[140 134 139 106 134 130] ans = 134

[[127 121 130 143 120 127 135]
 [130 117 124 152 124 122 138]] ans = 117

[[128 126 134 153]
 [132 122 140 119]] ans = 122

[[134 120 123 130 110 122 118]
 [150 110 109 124 154 134 129]
 [112 107 123 148 146 132 100]] ans = 107

[127 102 119 148] ans = 102

[[129 122 127 123 127 127 126]
 [121 122 134 122 149 147 110]] ans = 122

[[127 138 132 116 129 134 132]
 [132 128 132 117 138 150 124]] ans = 128
---
[[115 148 110 153 129 137  98]
 [142 104 112 153 109 100  98]
 [115 151 107 154 131 135 100]]
153, 154

[128 142 152 151 129]
152, 152

[102 144 153 104 109 145 139]
104, 153

[117 152 137 130 140 123 135]
130, 152

[147  99 131 109 150]
131, 150

[143 155 117 137 139]
117, 155
---
[[120 115 128 129 136]
 [131 127 127 117 137]
 [104 131 133 130 128]] Out: 130

[[135 135 102 104 120 144 108]
 [140 137 140 143 136 118 148]
 [145 119 104 122 122 136 107]] Out: 136

[[115 129 130 127 120 138 137]
 [110 129 135 125 117 124 128]
 [151 128 121 124 136 123 124]] Out: 123

[[102 155 129 128]
 [150 108 128 127]
 [151 106 129 129]] Out: 129

[[138 111 112 122 116 115 149]
 [148 119 115 116 132 106 142]
 [145 105 116 144 106 120 144]] Out: 120

[[135 137 156 134 151 151]
 [150 143 134 120 135 141]
 [150 140 133 115 115 136]] Out: 115

[[132 113 129 149]
 [116 123 132 143]
 [134 126 149 123]] Out: 149

[[127 106 122 126 130 123]
 [129 121 140 134 133 123]
 [129 138 133 130 122 120]] Out: 122

[[114 143 108 122 127 144 143]
 [113 136 106 146 127 137 136]
 [112 109 112 132 122 113 109]] Out: 113
---
138  126  130  120
126  152  101  151
152  133  126  117
-> 117

140  129  122  130  120
134  143  127  149  134
-> 134

130  131  126  156  154  147  153 -> 153

107  126  103  124  117 -> 117

130  125  136  124  120  121
156  106  157  104  150  110
141  120  141  126  135  119
-> 119

113  154  123  140  113
117  134  124  141  121
-> 121

124  154  131  133  120 -> 120

129  109  134  154  130  131  125 -> 125
---
108	130	120	99	146 gives 99

120	101	134	128	132	131
123	117	132	126	129	127
115	105	132	133	130	123
gives 130

146	110	101	99 gives 101

104	112	135	136	118	132	140 gives 132

128	128	136	128	137
126	142	121	103	106
132	140	130	123	123
gives 123

120	123	145	129	156	110	99 gives 110

121	129	130	128	151	112 gives 151
---
[[128 129 120 129 143]
 [106 112 130 121 133]]	128, 133

[[119 133 153 129]
 [133 146 156 120]]	119, 120

[127 133 130 120 129 154]	127, 154

[138 134 105 148 116]	138, 116

[[131 130 140 128 122]
 [128 127 130 128 125]
 [125 133 129 129 154]]	131, 154

[125 127 125 100]	125, 100

[[136 132 143 148 138]
 [132 125 142 130 105]
 [117 126 114 111 117]]	136, 117

[133 105 122 103]	133, 103

[149 116 130 117]	149, 117
---
[110 128 122 129 106 120] => 122
[123 109 147 103] => 147
[102 108 108 145 125] => 108
[128 130 129 128 101] => 129
[123 134 128 153 133] => 128
[153 132 142 124 151] => 142
[140 147 101 121 151] => 101
[140 125 132 103 123] => 132
[115 105 149 113] => 149
---
[[122 134 142 134 125 133 113]
 [114 122 120 140 118 126 115]
 [135 135 144 138 137 127 119]
 [147 122 149 130 140 127 123]
 [117 126 130 136 127 140 125]
 [125 114 115 129 140 113 155]] ⇒ 142

[[120 114 121 131 131 128 126]
 [135 130 127 120 144 125 135]
 [149 122 135 123 133 138 126]
 [141 142 130 120 128 119 136]
 [120 122 134 124 123 123 112]
 [110 135 126 137 146 119 123]
 [145 129 128 131 123 121 126]] ⇒ 121

[[137 137 119 112 122 132 135 143 118 130 118 131 126 131 126]
 [128 134 117 128 129 118 136 120 130 137 140 126 120 136 118]
 [124 103 125 126 133 134 131 119 133 124 127 123 127 134 128]
 [120 136 121 130 123 121 144 115 134 130 121 132 120 120 130]
 [121 146 134 112 118 126 125 128 123 126 125 117 137 124 132]
 [133 126 134 130 137 132 119 141 128 130 132 128 148 130 133]
 [121 142 126 135 126 112 141 121 144 125 124 129 124 129 126]
 [135 113 120 156 131 132 131 121 127 124 124 126 123 136 121]] ⇒ 119

[[135 122 102 137 135 139 117 118 127 118 135 122]
 [124 148 129 130 113 136 154 128 126 132 139 128]
 [111 108 138 141 126 142 155 129 126 115 110 142]
 [110 120 123 147 116 148 147 149 125 116 132 138]
 [124 122 143 122 116 134 115 127 128 132 142 142]
 [131 144 134 126 125 125 124 142 133 112 113 131]] ⇒ 102

[[126 130 130 128 129 127 125 128]
 [118 140 141 128 137 121 111 128]
 [131 124 124 128 125 130 133 128]
 [121 137 137 128 135 123 115 128]
 [144 109 107 129 113 140 156 128]
 [141 113 111 129 116 137 150 129]
 [132 124 123 128 125 131 134 128]
 [124 133 133 128 131 125 122 128]] ⇒ 130
